Below are the code and all the weights of a small trained network. Each question names an input and a class and asks about switching units off, where a switched-off unit gives its printed mean instead of its output.

import numpy as np


def w(rows, s, z=0):
    codes = np.array(rows[::2]) - 128.0
    scale = np.full(codes.shape[1], s)
    scale[-1] = z or s
    return codes * scale


def f(y):
    return y / 2 * (1 + np.tanh(0.7978845608 * (y + 0.044715 * y**3)))


def log_softmax(a):
    a = a - a.max(-1, keepdims=True)
    return a - np.log(np.exp(a).sum(-1, keepdims=True))


def net(x, mask):
    res = np.array(x, float).reshape(1, 6) / 4 @ E
    y = f(res @ A[0][:, :-1].T + A[0][:, -1])
    res = res + np.where(mask, y, B[0][:, -1]) @ B[0][:, :-1]
    return log_softmax(res[-1] @ U[:, :-1].T + U[:, -1])


A, B = {}, {}
E = w([
[111,2,180,156,110,200],'x0',
[155,237,203,105,99,99],'x1',
[158,111,196,135,114,83],'x2',
[218,197,54,159,82,206],'x3',
[151,86,152,198,100,93],'x4',
[199,77,78,15,156,172],'x5',
],0.0078)
A[0] = w([
[94,65,203,164,84,143,173],'n0',
[130,108,66,96,142,235,120],'n1',
[23,72,152,134,174,64,221],'n2',
[82,77,111,116,143,143,152],'n3',
[151,117,53,123,97,172,234],'n4',
[139,212,120,82,118,78,136],'n5',
[132,135,103,94,112,252,83],'n6',
[160,125,54,86,147,120,255],'n7',
[115,106,48,100,142,203,168],'n8',
[114,198,83,235,65,86,240],'n9',
[139,155,148,188,116,149,141],'n10',
],0.011,0.0056)
B[0] = w([
[88,79,226,112,85,81,228],'n0',
[200,53,99,155,133,202,202],'n1',
[3,80,159,86,127,141,253],'n2',
[105,93,139,100,164,183,177],'n3',
[95,80,90,102,79,155,206],'n4',
[83,157,162,70,206,48,201],'n5',
[130,52,96,127,130,210,179],'n6',
[117,101,91,62,99,183,214],'n7',
[204,70,68,134,80,230,206],'n8',
[54,166,110,156,87,68,233],'n9',
[152,147,121,203,64,124,160],'n10',
],0.011)
U = w([
[170,108,122,155,164,111,2],'0',
[35,131,190,82,123,83,210],'1',
[207,167,133,36,204,117,88],'2',
[165,105,190,202,40,125,120],'3',
[111,65,79,103,88,221,216],'4',
[102,200,40,254,112,100,84],'5',
[149,121,128,188,208,141,3],'6',
[154,75,195,130,171,184,35],'7',
],0.01,0.0029)

Each question gives the input, the list of numbers given to net, and the class t.
The units are the neurons (one row each of A and B). Each row of codes is followed by its name. A weight is (code - 128) times the scale printed after its matrix; where a second scale follows, it is the last column's (A, B and U).
mask holds one flag per neuron, in row order. A switched-off neuron (its flag False) gives its mean, the last column of its row in B, instead of its output. The means were averaged over made-up inputs and are rounded, as every weight is.
A unit's drop is (log p(t) with every unit on - log p(t) with that unit switched off) / (log p(t) with every unit on - log p(t) with every unit switched off).
The circuit of an input: a set's keep is (log p(t) with only the set's units on - log p(t) with every unit switched off) / (log p(t) with every unit on - log p(t) with every unit switched off). Starting from all 11 units, units are removed one at a time, each time the one whose removal leaves the highest keep (on an exact tie, the one counted first), for as long as the keep stays at least 0.8.
units of the circuit, in order: the units of the circuit, biggest drop first
k most important neurons: the k neurons with the biggest drops, biggest first
drop of u: that unit's drop, to one decimal
input [5,5,4,1,-3,-2], class 3: units of the circuit, in order -> n2, n7
input [4,-3,6,4,3,-7], class 3: units of the circuit, in order -> n10
input [-5,-1,3,5,1,-1], class 5: units of the circuit, in order -> n2, n9
input [3,-3,8,3,-1,-4], class 1: 3 most important neurons -> n8, n1, n0
input [-5,5,-8,1,3,3], class 2: units of the circuit, in order -> n2, n5
input [-6,6,-5,4,5,-1], class 5: 4 most important neurons -> n2, n0, n9, n10
input [-3,-4,-1,5,2,-3], class 5: units of the circuit, in order -> n9, n2
input [2,8,4,5,8,-7], class 5: 2 most important neurons -> n9, n10
input [-7,1,6,0,1,4], class 2: 3 most important neurons -> n2, n0, n9
input [4,1,3,1,-4,-6], class 1: 2 most important neurons -> n8, n1
input [-2,-7,-8,-1,4,-7], class 1: 2 most important neurons -> n2, n9
input [4,-8,7,-1,-2,-1], class 1: 2 most important neurons -> n0, n2
input [-7,-2,6,4,-5,-2], class 1: drop of n5 -> 1.0
input [3,-7,-1,-6,-6,-4], class 1: units of the circuit, in order -> n2
input [4,-7,6,4,-2,-5], class 1: drop of n0 -> 0.4
input [-5,4,-6,-6,-5,5], class 2: drop of n5 -> 0.2
